Below are the code and all the weights of a small trained network. Each question names an input and a class and asks about switching units off, where a switched-off unit gives its printed mean instead of its output.

import numpy as np


def w(rows, s, z=0):
    codes = np.array(rows[::2]) - 128.0
    scale = np.full(codes.shape[1], s)
    scale[-1] = z or s
    return codes * scale


def norm(h):
    return h / np.sqrt((h * h).mean(-1, keepdims=True) + 1e-5)


def f(y):
    return y / 2 * (1 + np.tanh(0.7978845608 * (y + 0.044715 * y**3)))


def log_softmax(a):
    a = a - a.max(-1, keepdims=True)
    return a - np.log(np.exp(a).sum(-1, keepdims=True))


def net(x, mask):
    res = np.array(x, float).reshape(1, 5) / 4 @ E
    u = 0
    for l in range(3):
        y = f(norm(res) @ A[l][:, :-1].T + A[l][:, -1])
        res = res + np.where(mask[u : u + 5], y, B[l][:, -1]) @ B[l][:, :-1]
        u += 5
    return log_softmax(norm(res)[-1] @ U[:, :-1].T + U[:, -1])


A, B = {}, {}
E = w([
[111,170,127,228,94],'x0',
[125,127,132,129,132],'x1',
[92,214,169,75,121],'x2',
[129,130,126,128,127],'x3',
[113,90,223,128,1],'x4',
],0.0079)
A[0] = w([
[1,247,150,72,113,54],'L0N1',
[184,159,118,134,154,142],'L0N2',
[188,219,146,142,183,20],'L0N3',
[67,198,154,240,129,2],'L0N4',
[78,242,112,76,101,11],'L0N5',
],0.0081,0.0024)
B[0] = w([
[221,108,217,155,165,254],'L0N1',
[90,13,50,117,180,157],'L0N2',
[49,196,111,117,137,166],'L0N3',
[232,145,1,63,34,211],'L0N4',
[186,129,193,153,225,193],'L0N5',
],0.0094,0.0036)
A[1] = w([
[137,138,62,48,164,121],'L1N1',
[138,78,165,9,159,3],'L1N2',
[149,28,79,155,112,123],'L1N3',
[103,145,88,134,225,111],'L1N4',
[126,86,143,30,170,65],'L1N5',
],0.011,0.0042)
B[1] = w([
[71,152,95,124,52,236],'L1N1',
[228,155,41,101,78,205],'L1N2',
[198,166,233,125,244,251],'L1N3',
[2,102,172,125,95,255],'L1N4',
[219,177,103,217,22,207],'L1N5',
],0.0076,0.005)
A[2] = w([
[177,42,236,29,2,134],'L2N1',
[114,198,123,67,181,254],'L2N2',
[167,171,57,184,111,72],'L2N3',
[190,50,158,249,252,104],'L2N4',
[164,159,106,182,73,81],'L2N5',
],0.0078,0.003)
B[2] = w([
[17,118,47,153,198,254],'L2N1',
[130,31,212,188,93,179],'L2N2',
[171,50,2,38,79,153],'L2N3',
[143,194,248,68,89,219],'L2N4',
[156,102,73,30,183,158],'L2N5',
],0.0078,0.0066)
U = w([
[162,157,245,122,156,255],'0',
[3,126,136,135,138,112],'1',
[191,155,99,99,89,59],'2',
],0.02,0.0022)

Each question gives the input, the list of numbers given to net, and the class t.
The units are the neurons (one row each of A and B). Each row of codes is followed by its name. A weight is (code - 128) times the scale printed after its matrix; where a second scale follows, it is the last column's (A, B and U).
mask holds one flag per neuron, layer by layer. A switched-off neuron (its flag False) gives its mean, the last column of its row in B, instead of its output. The means were averaged over made-up inputs and are rounded, as every weight is.
A unit's drop is (log p(t) with every unit on - log p(t) with that unit switched off) / (log p(t) with every unit on - log p(t) with every unit switched off).
The circuit of an input: a set's keep is (log p(t) with only the set's units on - log p(t) with every unit switched off) / (log p(t) with every unit on - log p(t) with every unit switched off). Starting from the 12 units with the biggest drops (on a tie, the unit counted first), units are removed one at a time, each time the one whose removal leaves the highest keep (on an exact tie, the one counted first), for as long as the keep stays at least 0.8.
circuit, biggest first: the units of the circuit, biggest drop first
k most important neurons: the k neurons with the biggest drops, biggest first
top k neurons in layer l: the k neurons of layer l with the biggest drops, biggest first
drop when u is switched off: that unit's drop, to one decimal
input [-5,0,-1,2,-5], class 1: 2 most important neurons => L1N4; L0N1
input [7,-5,-2,4,-8], class 1: circuit, biggest first => L1N4
input [5,-4,5,-2,-6], class 1: 3 most important neurons => L0N3; L1N3; L0N2
input [5,7,-4,3,-5], class 1: 4 most important neurons => L0N1; L1N4; L1N5; L1N2
input [5,2,4,4,6], class 1: 3 most important neurons => L2N1; L1N3; L1N5
input [8,8,7,1,4], class 2: top 2 neurons in layer 1 => L1N3; L1N4
input [-5,6,-6,1,-5], class 0: 2 most important neurons => L1N3; L0N4
input [-7,3,5,-6,7], class 1: 3 most important neurons => L2N1; L1N3; L0N4
input [7,-1,6,6,-5], class 2: 2 most important neurons => L0N4; L1N3
input [-1,-4,-5,4,-5], class 0: 3 most important neurons => L1N3; L2N1; L2N4
input [7,-8,-7,-5,-6], class 0: 4 most important neurons => L1N3; L2N4; L1N5; L1N2
input [-5,-4,3,-1,-5], class 1: 2 most important neurons => L1N4; L0N4
input [8,-6,7,-1,3], class 2: 4 most important neurons => L0N4; L1N3; L2N4; L1N4
input [-3,-1,2,8,5], class 1: circuit, biggest first => L2N1
input [8,2,2,-7,-5], class 2: 2 most important neurons => L0N4; L2N1
input [8,-2,2,-6,5], class 2: 2 most important neurons => L0N4; L1N4
input [1,7,-8,4,-6], class 0: 3 most important neurons => L1N3; L2N4; L2N1
input [-5,7,3,-5,-2], class 2: 2 most important neurons => L1N5; L1N2
input [0,-5,-8,-7,-4], class 0: drop when L1N5 is switched off => 0.0
input [7,-5,4,-4,3], class 2: drop when L0N4 is switched off => 1.8
input [5,3,1,5,-6], class 1: drop when L1N5 is switched off => 0.1
input [5,-4,1,6,4], class 2: drop when L0N4 is switched off => 1.6
